Below is a small trained network, with its code and all its weights. Each question gives an input and a class and asks what happens when units are switched off, that is, made to give their printed mean instead of their output.

import numpy as np


def w(rows, s, z=0):
    codes = np.array(rows[::2]) - 128.0
    scale = np.full(codes.shape[1], s)
    scale[-1] = z or s
    return codes * scale


def norm(h):
    return h / np.sqrt((h * h).mean(-1, keepdims=True) + 1e-5)


def f(y):
    return np.maximum(y, 0)


def log_softmax(a):
    a = a - a.max(-1, keepdims=True)
    return a - np.log(np.exp(a).sum(-1, keepdims=True))


def net(x, mask):
    res = np.array(x, float).reshape(1, 8) / 4 @ E
    u = 0
    for l in range(2):
        y = f(norm(res) @ A[l][:, :-1].T + A[l][:, -1])
        res = res + np.where(mask[u : u + 12], y, B[l][:, -1]) @ B[l][:, :-1]
        u += 12
    return log_softmax(norm(res)[-1] @ U[:, :-1].T + U[:, -1])


A, B = {}, {}
E = w([
[130,144,142,148,145,135,135],'x0',
[142,106,99,122,113,234,173],'x1',
[128,137,132,139,135,135,125],'x2',
[81,87,104,103,236,123,121],'x3',
[127,134,131,135,132,135,121],'x4',
[31,137,254,92,107,161,134],'x5',
[127,142,130,148,131,158,90],'x6',
[193,225,144,17,141,148,125],'x7',
],0.0059)
A[0] = w([
[114,170,135,148,135,9,45,8],'L0N1',
[172,163,191,86,61,124,112,170],'L0N2',
[89,121,116,156,187,82,155,171],'L0N3',
[128,179,203,134,152,29,116,106],'L0N4',
[212,143,173,168,71,101,154,104],'L0N5',
[115,160,154,131,54,145,177,184],'L0N6',
[193,75,87,131,149,215,169,105],'L0N7',
[155,111,125,108,210,140,94,46],'L0N8',
[132,194,68,92,169,115,129,169],'L0N9',
[55,166,95,121,90,254,227,83],'L0N10',
[131,172,59,141,126,138,111,46],'L0N11',
[120,202,125,133,104,163,129,74],'L0N12',
],0.0087,0.0016)
B[0] = w([
[227,50,203,122,128,213,147,248],'L0N1',
[112,166,98,109,134,143,152,233],'L0N2',
[96,109,93,135,110,147,115,218],'L0N3',
[177,93,125,83,96,205,137,253],'L0N4',
[112,140,56,133,56,126,1,218],'L0N5',
[101,97,148,128,84,82,40,220],'L0N6',
[174,103,211,127,139,114,97,243],'L0N7',
[68,121,67,35,129,110,130,189],'L0N8',
[114,159,103,164,131,141,145,221],'L0N9',
[194,106,155,101,118,143,127,243],'L0N10',
[143,128,141,125,125,13,190,181],'L0N11',
[123,72,87,107,98,117,173,172],'L0N12',
],0.0076,0.0047)
A[1] = w([
[152,239,101,85,180,125,128,112],'L1N1',
[211,73,120,115,144,101,112,167],'L1N2',
[81,90,147,69,246,84,118,86],'L1N3',
[172,98,31,142,143,129,131,93],'L1N4',
[119,1,162,213,98,138,109,223],'L1N5',
[194,103,89,151,205,82,114,3],'L1N6',
[178,78,143,107,233,164,169,131],'L1N7',
[180,205,141,70,101,135,132,145],'L1N8',
[79,102,76,105,173,147,161,198],'L1N9',
[117,114,151,67,1,113,135,220],'L1N10',
[7,92,202,39,117,212,109,164],'L1N11',
[130,123,144,221,80,103,123,161],'L1N12',
],0.0086,0.0019)
B[1] = w([
[55,78,127,156,143,141,146,160],'L1N1',
[114,101,226,152,140,152,148,209],'L1N2',
[205,123,92,149,32,147,38,169],'L1N3',
[95,210,203,181,102,90,171,181],'L1N4',
[112,156,113,18,172,161,166,254],'L1N5',
[164,196,184,148,130,103,170,168],'L1N6',
[132,97,113,141,79,124,54,192],'L1N7',
[1,57,110,81,196,146,171,184],'L1N8',
[122,168,52,134,91,159,81,160],'L1N9',
[161,123,102,189,185,129,104,228],'L1N10',
[168,181,136,209,123,43,171,235],'L1N11',
[47,133,53,86,173,127,115,173],'L1N12',
],0.0078,0.01)
U = w([
[221,50,235,94,142,181,120,131],'0',
[145,162,34,125,50,125,20,228],'1',
[140,254,186,191,147,16,207,132],'2',
[17,129,50,36,203,165,179,2],'3',
],0.013,0.0014)

Each question gives the input, the list of numbers given to net, and the class t.
The units are the neurons (one row each of A and B). Each row of codes is followed by its name. A weight is (code - 128) times the scale printed after its matrix; where a second scale follows, it is the last column's (A, B and U).
mask holds one flag per neuron, layer by layer. A switched-off neuron (its flag False) gives its mean, the last column of its row in B, instead of its output. The means were averaged over made-up inputs and are rounded, as every weight is.
A unit's drop is (log p(t) with every unit on - log p(t) with that unit switched off) / (log p(t) with every unit on - log p(t) with every unit switched off).
The circuit of an input: a set's keep is (log p(t) with only the set's units on - log p(t) with every unit switched off) / (log p(t) with every unit on - log p(t) with every unit switched off). Starting from the 12 units with the biggest drops (on a tie, the unit counted first), units are removed one at a time, each time the one whose removal leaves the highest keep (on an exact tie, the one counted first), for as long as the keep stays at least 0.8.
units of the circuit, in order: the units of the circuit, biggest drop first
unit that matters most: the unit with the biggest drop
top k neurons: the k neurons with the biggest drops, biggest first
k most important neurons of layer l: the k neurons of layer l with the biggest drops, biggest first
input [5,2,8,3,4,1,7,3], class 1: unit that matters most -> L0N8
input [5,3,7,8,8,-7,4,2], class 1: top 2 neurons -> L1N3, L0N8
input [-7,-8,2,0,3,3,-2,-8], class 0: top 2 neurons -> L0N1, L0N4
input [5,0,8,0,-4,3,3,0], class 2: 2 most important neurons of layer 0 -> L0N1, L0N7
input [6,7,-5,5,8,-6,-3,-4], class 0: top 3 neurons -> L0N7, L1N11, L1N7
input [-3,7,4,1,4,-3,8,-8], class 3: 2 most important neurons of layer 1 -> L1N5, L1N12
input [-5,-8,3,-6,2,7,1,5], class 0: 3 most important neurons of layer 1 -> L1N4, L1N8, L1N6
input [-2,-8,0,-6,-8,-7,-6,-5], class 0: 2 most important neurons of layer 1 -> L1N11, L1N2
input [-7,7,-3,-8,5,8,-8,-2], class 1: units of the circuit, in order -> L0N6, L1N2
input [5,-2,2,3,6,6,-7,7], class 3: 2 most important neurons of layer 1 -> L1N8, L1N4
input [-7,-8,4,2,-1,2,0,8], class 0: top 4 neurons -> L0N1, L0N4, L1N5, L1N12
input [1,-3,2,-4,4,-8,1,-7], class 2: 2 most important neurons of layer 1 -> L1N4, L1N8
input [5,0,-6,3,-8,-3,-1,-2], class 1: top 2 neurons -> L1N3, L1N9
input [7,3,0,0,3,4,5,-6], class 3: unit that matters most -> L1N5
input [-6,-8,4,1,7,3,-3,8], class 0: top 3 neurons -> L0N1, L0N4, L1N5
input [5,5,-3,4,-3,-6,4,5], class 2: 2 most important neurons of layer 1 -> L1N4, L1N6
input [3,0,1,-1,4,3,-5,3], class 2: 2 most important neurons of layer 1 -> L1N11, L1N5
input [-4,-2,4,8,-8,-6,-1,2], class 1: top 2 neurons -> L1N3, L0N8
input [-3,-6,-8,6,6,-4,-4,5], class 0: top 2 neurons -> L0N1, L1N2
input [-5,1,-6,4,-7,3,-1,3], class 1: unit that matters most -> L1N3
input [1,-6,2,3,2,2,7,-8], class 3: 2 most important neurons of layer 1 -> L1N5, L1N12
input [-1,2,-4,5,-8,-6,-7,6], class 2: 4 most important neurons of layer 1 -> L1N4, L1N6, L1N5, L1N12
input [-7,3,-6,-4,4,0,5,6], class 3: top 2 neurons -> L1N8, L0N2
